Below is a small trained network, with its code and all its weights. Each question gives an input and a class and asks what happens when units are switched off, that is, made to give their printed mean instead of their output.

import numpy as np


def w(rows, s, z=0):
    codes = np.array(rows[::2]) - 128.0
    scale = np.full(codes.shape[1], s)
    scale[-1] = z or s
    return codes * scale


def f(y):
    return np.maximum(y, 0)


def log_softmax(a):
    a = a - a.max(-1, keepdims=True)
    return a - np.log(np.exp(a).sum(-1, keepdims=True))


def net(x, mask):
    res = np.array(x, float).reshape(1, 3) / 4 @ E
    y = f(res @ A[0][:, :-1].T + A[0][:, -1])
    res = res + np.where(mask, y, B[0][:, -1]) @ B[0][:, :-1]
    return log_softmax(res[-1] @ U[:, :-1].T + U[:, -1])


A, B = {}, {}
E = w([
[105,47,178,88,17,82],'x0',
[6,188,69,102,119,76],'x1',
[244,168,103,60,166,73],'x2',
],0.016)
A[0] = w([
[121,156,136,70,171,57,188],'neuron 0',
[117,71,127,85,6,89,119],'neuron 1',
[47,79,137,251,144,143,87],'neuron 2',
[49,137,146,225,104,189,82],'neuron 3',
[134,209,138,218,215,134,97],'neuron 4',
[111,155,82,177,162,186,64],'neuron 5',
[20,159,91,111,107,117,2],'neuron 6',
[202,69,150,208,91,230,4],'neuron 7',
],0.011,0.0026)
B[0] = w([
[203,166,125,103,94,171,195],'neuron 0',
[58,104,50,168,184,75,252],'neuron 1',
[190,168,62,72,113,53,243],'neuron 2',
[217,168,120,109,175,74,242],'neuron 3',
[77,68,110,139,140,96,241],'neuron 4',
[69,67,94,202,133,131,205],'neuron 5',
[81,207,173,104,61,245,222],'neuron 6',
[105,158,221,121,102,197,252],'neuron 7',
],0.012,0.017)
U = w([
[228,143,84,59,154,103,253],'0',
[10,32,79,183,155,122,71],'1',
[81,164,178,122,88,231,50],'2',
],0.013,0.0037)

Each question gives the input, the list of numbers given to net, and the class t.
The units are the neurons (one row each of A and B). Each row of codes is followed by its name. A weight is (code - 128) times the scale printed after its matrix; where a second scale follows, it is the last column's (A, B and U).
mask holds one flag per neuron, in row order. A switched-off neuron (its flag False) gives its mean, the last column of its row in B, instead of its output. The means were averaged over made-up inputs and are rounded, as every weight is.
A unit's drop is (log p(t) with every unit on - log p(t) with that unit switched off) / (log p(t) with every unit on - log p(t) with every unit switched off).
The circuit of an input: a set's keep is (log p(t) with only the set's units on - log p(t) with every unit switched off) / (log p(t) with every unit on - log p(t) with every unit switched off). Starting from all 8 units, units are removed one at a time, each time the one whose removal leaves the highest keep (on an exact tie, the one counted first), for as long as the keep stays at least 0.8.
units of the circuit, in order: the units of the circuit, biggest drop first
top k neurons: the k neurons with the biggest drops, biggest first
drop of u: that unit's drop, to one decimal
input [7,8,-6], class 2: top 4 neurons -> [neuron 6; neuron 4; neuron 5; neuron 3]
input [3,-7,4], class 2: units of the circuit, in order -> [neuron 7]
input [5,7,2], class 2: top 3 neurons -> [neuron 6; neuron 4; neuron 0]
input [2,-4,3], class 2: top 2 neurons -> [neuron 2; neuron 3]
input [0,-2,0], class 2: top 3 neurons -> [neuron 2; neuron 3; neuron 1]
input [6,7,-6], class 2: top 3 neurons -> [neuron 6; neuron 4; neuron 5]
input [2,7,5], class 2: top 2 neurons -> [neuron 6; neuron 2]
input [7,2,5], class 1: top 3 neurons -> [neuron 1; neuron 3; neuron 2]
input [-2,-4,1], class 2: top 2 neurons -> [neuron 1; neuron 2]
input [-5,-6,-6], class 0: top 3 neurons -> [neuron 2; neuron 3; neuron 6]
input [-7,-7,-2], class 1: top 4 neurons -> [neuron 4; neuron 6; neuron 5; neuron 0]
input [5,8,5], class 2: top 2 neurons -> [neuron 6; neuron 0]
input [-7,-2,-7], class 0: top 2 neurons -> [neuron 3; neuron 2]
input [-6,1,-6], class 0: units of the circuit, in order -> [neuron 3]
input [-8,4,5], class 1: drop of neuron 4 -> 0.3
input [-3,7,-8], class 0: drop of neuron 3 -> 1.0
input [-2,-2,-3], class 0: drop of neuron 1 -> 0.7
